Each row has two labels, one from each of two sets.
[9.2, 0.4, -12.5, 3.2, -46.3, -1.5, -5.7, -12.1, 9.2, -0.2, -10.3, -11.1, 15.3, 45.8, 10.9, 21.3, -1.6, -9.7, -2.8, -23.7, -1.6, 19.2, -7.5, -29.1, 2.0, -0.6, 9.3, -29.2, 2.8, 10.0, -0.4, -20.9, 2.7, 26.6, -11.2, 19.9, 7.2, 3.9, 7.9, -19.1, -2.9, 15.9, -0.7, -21.3] | [74]/T
[-4.1, -0.4, -3.4, -6.9, -37.6, 5.1, -22.6, -7.2, -20.0, 11.3, -26.7, -36.8, 17.1, 41.6, 42.4, 25.8, 19.4, 7.9, 6.7, -21.3, 3.1, 15.2, 7.1, -41.9, 4.9, -6.2, 11.5, -19.1, 40.6, 12.6, -23.5, -25.9, -26.9, 32.8, -11.2, 11.6, 12.9, -9.3, 21.7, 8.5, -3.0, 16.9, -25.7, -24.6] | [75]/T
[8.6, -13.3, -11.6, -7.5, -44.8, 6.1, -18.1, -13.4, 14.0, -4.4, -11.2, -25.6, 42.0, 34.3, 17.5, 43.1, 10.4, 16.6, 5.3, -33.3, -1.6, 14.4, -14.1, -40.0, 9.6, -7.5, 8.4, -15.2, 28.1, 1.8, -17.2, -32.8, 0.1, 40.6, -4.4, 1.5, -4.0, -7.0, 4.6, -27.9, -7.3, 15.5, -32.6, -21.3] | [70]/T
[14.6, -10.2, 11.6, 4.4, -34.2, 4.0, 1.3, 4.7, -0.7, -17.2, -13.7, 10.9, 25.9, 28.8, 11.0, 14.6, -3.6, -3.4, -12.3, -13.9, 5.4, 27.2, -14.4, -22.1, 7.2, -7.9, 1.3, -24.3, -18.0, 15.1, -15.4, -18.3, -13.6, 23.7, -12.7, 17.7, 7.8, -2.9, 13.5, -7.1, -3.4, 5.2, -16.3, -17.7] | [74]/T
[27.9, -31.9, -1.1, 5.0, -47.8, 3.7, 21.7, -6.6, -15.7, 9.2, 18.4, -16.5, -6.6, 35.8, -8.7, 3.4, 17.1, -0.7, 0.7, -33.1, -1.4, -1.4, -53.2, -13.5, 4.3, -3.1, 15.8, -23.2, 7.4, -7.0, -13.4, -6.6, -7.0, 3.1, -19.3, 39.0, -5.9, -7.1, -5.5, -4.6, -9.3, -9.9, -12.0, 19.8] | [70]/E
[-13.8, -8.1, -5.1, 8.5, -38.1, -5.0, -15.1, 13.1, -4.2, -5.2, -36.3, 18.9, 21.0, 11.8, 10.0, 51.9, -18.4, 6.4, -35.4, 11.0, -18.4, 23.5, -4.4, 4.2, 0.1, -4.7, 9.2, -10.5, -9.9, 6.2, -33.8, 10.3, -6.2, 45.2, -9.0, 5.8, 1.3, -8.4, 4.2, 1.2, 4.8, -2.4, -13.8, -57.9] | [74]/Q
[0.7, -1.7, -11.8, -21.3, -16.9, 6.2, 30.6, -9.1, 3.5, 10.6, -8.6, -7.0, 27.0, 18.1, 23.5, 14.9, -8.6, 13.5, -0.8, -3.4, -42.2, -4.4, 19.2, -4.5, -3.6, -11.7, 8.3, -10.9, 42.3, 12.8, -23.9, -17.9, 27.3, 41.1, -15.6, -2.2, 6.6, 33.8, 8.0, -46.8, -5.2, 18.5, 29.4, -34.2] | [75]/Q
[-2.4, 33.1, -4.6, 4.8, -32.4, -0.5, 4.1, -3.1, 12.0, -4.4, -3.1, 40.8, 21.7, 7.8, 11.0, 20.9, -17.8, -54.4, -15.1, -12.5, -4.3, 10.6, -4.3, -15.6, 1.3, -14.5, -13.9, -10.7, 7.6, 3.1, -28.1, 6.4, 10.7, 39.8, -3.6, -28.1, -4.5, 0.3, 7.1, -9.7, -8.4, 6.5, -5.6, -27.1] | [70]/Q
[-8.9, 6.8, 7.6, -17.2, -33.6, 19.6, 2.9, 8.1, -2.6, 4.0, -35.8, -24.8, 25.2, 33.2, 33.6, 41.5, 1.4, 1.7, -11.0, -21.4, -15.0, 23.4, 24.0, -16.7, 0.5, -14.4, 10.6, -12.3, 27.2, 20.5, -27.7, -15.7, -2.0, 42.1, -21.6, 4.7, 14.9, 0.4, 8.9, -15.9, -4.2, 5.8, -20.0, -24.5] | [75]/C
[5.4, -1.9, 4.9, -1.6, -31.3, -9.5, -9.4, -15.3, 2.9, -9.8, -17.5, 5.9, 27.9, 30.2, 7.7, 46.9, -16.5, 11.2, -27.7, -13.5, -41.7, 28.7, -20.4, -3.3, 8.3, -0.9, 25.4, -15.2, 8.8, 14.6, -38.5, 17.6, -4.2, 32.4, -10.1, 3.3, -7.8, -9.3, 14.3, -7.4, 3.4, 7.3, -11.2, -47.6] | [75]/Q
[34.4, -16.2, -2.8, 0.5, -37.2, 1.3, 16.3, -14.8, 5.5, -14.6, 5.2, -7.7, 5.6, 4.5, -0.9, 23.7, -11.9, 8.6, -10.1, 4.2, -5.5, 11.8, -19.0, -16.6, 10.8, 8.3, 1.9, -14.3, 1.5, -18.7, -11.6, -26.3, 13.3, 25.6, 12.3, 13.2, -18.3, 1.1, 13.4, -73.8, -4.8, -3.7, -6.1, -48.9] | [75]/D
[2.9, -19.5, 4.6, -0.5, -27.4, 0.5, 0.1, 11.8, 7.8, -11.7, -7.6, 3.6, 6.3, 20.7, 10.9, 24.6, -22.1, -1.6, -37.9, -12.2, -9.2, 18.8, -22.8, -12.1, 3.4, -15.1, 24.9, -8.9, -11.4, -9.9, -23.6, 5.5, 0.0, 44.7, 4.2, 11.1, -3.3, -7.4, 7.6, -68.0, -6.6, 8.1, -7.7, -38.0] | [74]/D
